Below are the code and all the weights of a small trained network. Each question names an input and a class and asks about switching units off, where a switched-off unit gives its printed mean instead of its output.

import numpy as np


def w(rows, s, z=0):
    codes = np.array(rows[::2]) - 128.0
    scale = np.full(codes.shape[1], s)
    scale[-1] = z or s
    return codes * scale


def norm(h):
    return h / np.sqrt((h * h).mean(-1, keepdims=True) + 1e-5)


def f(y):
    return np.maximum(y, 0)


def log_softmax(a):
    a = a - a.max(-1, keepdims=True)
    return a - np.log(np.exp(a).sum(-1, keepdims=True))


def net(x, mask):
    res = np.array(x, float).reshape(1, 5) / 4 @ E
    u = 0
    for l in range(2):
        y = f(norm(res) @ A[l][:, :-1].T + A[l][:, -1])
        res = res + np.where(mask[u : u + 6], y, B[l][:, -1]) @ B[l][:, :-1]
        u += 6
    return log_softmax(norm(res)[-1] @ U[:, :-1].T + U[:, -1])


A, B = {}, {}
E = w([
[122,170,78,187,133,195,159,101,177,107],'x0',
[184,89,251,66,2,100,196,88,192,121],'x1',
[131,144,132,68,186,197,128,60,179,114],'x2',
[101,82,160,139,61,111,130,85,97,138],'x3',
[162,209,179,181,196,114,126,199,181,139],'x4',
],0.0058)
A[0] = w([
[98,53,150,89,4,133,161,9,137,115,29],'0.n0',
[87,61,133,116,68,14,85,150,50,144,31],'0.n1',
[168,162,198,3,171,126,168,74,182,112,2],'0.n2',
[207,165,188,248,126,108,173,179,186,183,72],'0.n3',
[136,142,160,86,86,122,199,32,200,140,120],'0.n4',
[193,213,134,239,104,82,146,190,127,111,46],'0.n5',
],0.0055,0.0061)
B[0] = w([
[130,41,176,255,102,146,240,138,117,73,255],'0.n0',
[135,217,152,31,165,63,208,58,44,171,203],'0.n1',
[189,173,131,62,109,160,60,163,158,209,178],'0.n2',
[44,106,122,116,101,80,75,184,181,85,216],'0.n3',
[144,121,167,170,69,203,109,118,171,95,236],'0.n4',
[39,149,110,143,139,88,190,168,175,126,197],'0.n5',
],0.0076,0.0046)
A[1] = w([
[114,117,85,179,177,113,155,85,86,88,132],'1.n0',
[81,135,147,179,97,172,95,133,172,127,86],'1.n1',
[193,129,149,67,113,158,40,136,157,146,2],'1.n2',
[97,150,2,159,217,185,90,76,107,143,51],'1.n3',
[132,101,101,95,118,81,142,142,38,156,66],'1.n4',
[114,113,138,100,133,74,115,114,10,140,32],'1.n5',
],0.0078,0.0036)
B[1] = w([
[166,205,118,87,166,165,151,126,152,159,200],'1.n0',
[118,100,98,109,184,86,101,99,66,169,179],'1.n1',
[201,177,61,60,158,137,42,104,158,223,152],'1.n2',
[163,2,35,177,154,205,51,91,45,25,255],'1.n3',
[103,248,186,91,165,71,154,112,70,188,171],'1.n4',
[152,187,98,31,148,51,180,74,70,197,176],'1.n5',
],0.0081,0.0076)
U = w([
[99,190,132,55,145,45,180,90,41,181,152],'0',
[186,169,144,43,112,177,43,124,205,191,5],'1',
[2,162,118,163,140,49,111,212,198,112,208],'2',
[132,89,36,151,179,200,77,109,58,73,138],'3',
[127,34,195,195,37,172,190,86,124,81,78],'4',
],0.013,0.0014)

Each question gives the input, the list of numbers given to net, and the class t.
The units are the neurons (one row each of A and B). Each row of codes is followed by its name. A weight is (code - 128) times the scale printed after its matrix; where a second scale follows, it is the last column's (A, B and U).
mask holds one flag per neuron, layer by layer. A switched-off neuron (its flag False) gives its mean, the last column of its row in B, instead of its output. The means were averaged over made-up inputs and are rounded, as every weight is.
A unit's drop is (log p(t) with every unit on - log p(t) with that unit switched off) / (log p(t) with every unit on - log p(t) with every unit switched off).
The circuit of an input: a set's keep is (log p(t) with only the set's units on - log p(t) with every unit switched off) / (log p(t) with every unit on - log p(t) with every unit switched off). Starting from all 12 units, units are removed one at a time, each time the one whose removal leaves the highest keep (on an exact tie, the one counted first), for as long as the keep stays at least 0.8.
units of the circuit, in order: the units of the circuit, biggest drop first
unit that matters most: the unit with the biggest drop
top k neurons: the k neurons with the biggest drops, biggest first
k most important neurons of layer l: the k neurons of layer l with the biggest drops, biggest first
drop when u is switched off: that unit's drop, to one decimal
input [-2,4,0,-6,-4], class 4: unit that matters most -> 0.n0
input [0,2,-1,-6,0], class 1: top 3 neurons -> (0.n2, 0.n0, 1.n2)
input [5,6,-1,-6,3], class 2: 2 most important neurons of layer 0 -> (0.n3, 0.n5)
input [4,-2,0,-4,5], class 2: units of the circuit, in order -> (0.n3, 1.n3)
input [8,8,3,-5,0], class 1: top 3 neurons -> (0.n2, 1.n3, 1.n2)
input [-5,-8,-2,-1,-8], class 0: 2 most important neurons of layer 1 -> (1.n5, 1.n4)
input [-5,1,5,5,2], class 1: top 3 neurons -> (0.n2, 1.n2, 1.n3)
input [-7,-4,4,4,6], class 0: 2 most important neurons of layer 1 -> (1.n3, 1.n5)
input [-6,7,-8,3,6], class 0: top 2 neurons -> (0.n1, 0.n0)
input [-6,3,-1,1,-8], class 0: drop when 0.n1 is switched off -> 3.9
input [1,5,2,-8,-7], class 4: drop when 0.n0 is switched off -> 4.5
input [0,0,3,-2,0], class 1: drop when 0.n4 is switched off -> 0.0
input [7,2,1,0,1], class 2: drop when 1.n4 is switched off -> -0.1
input [-3,5,-4,-7,-1], class 1: most important neuron of layer 0 -> (0.n0)
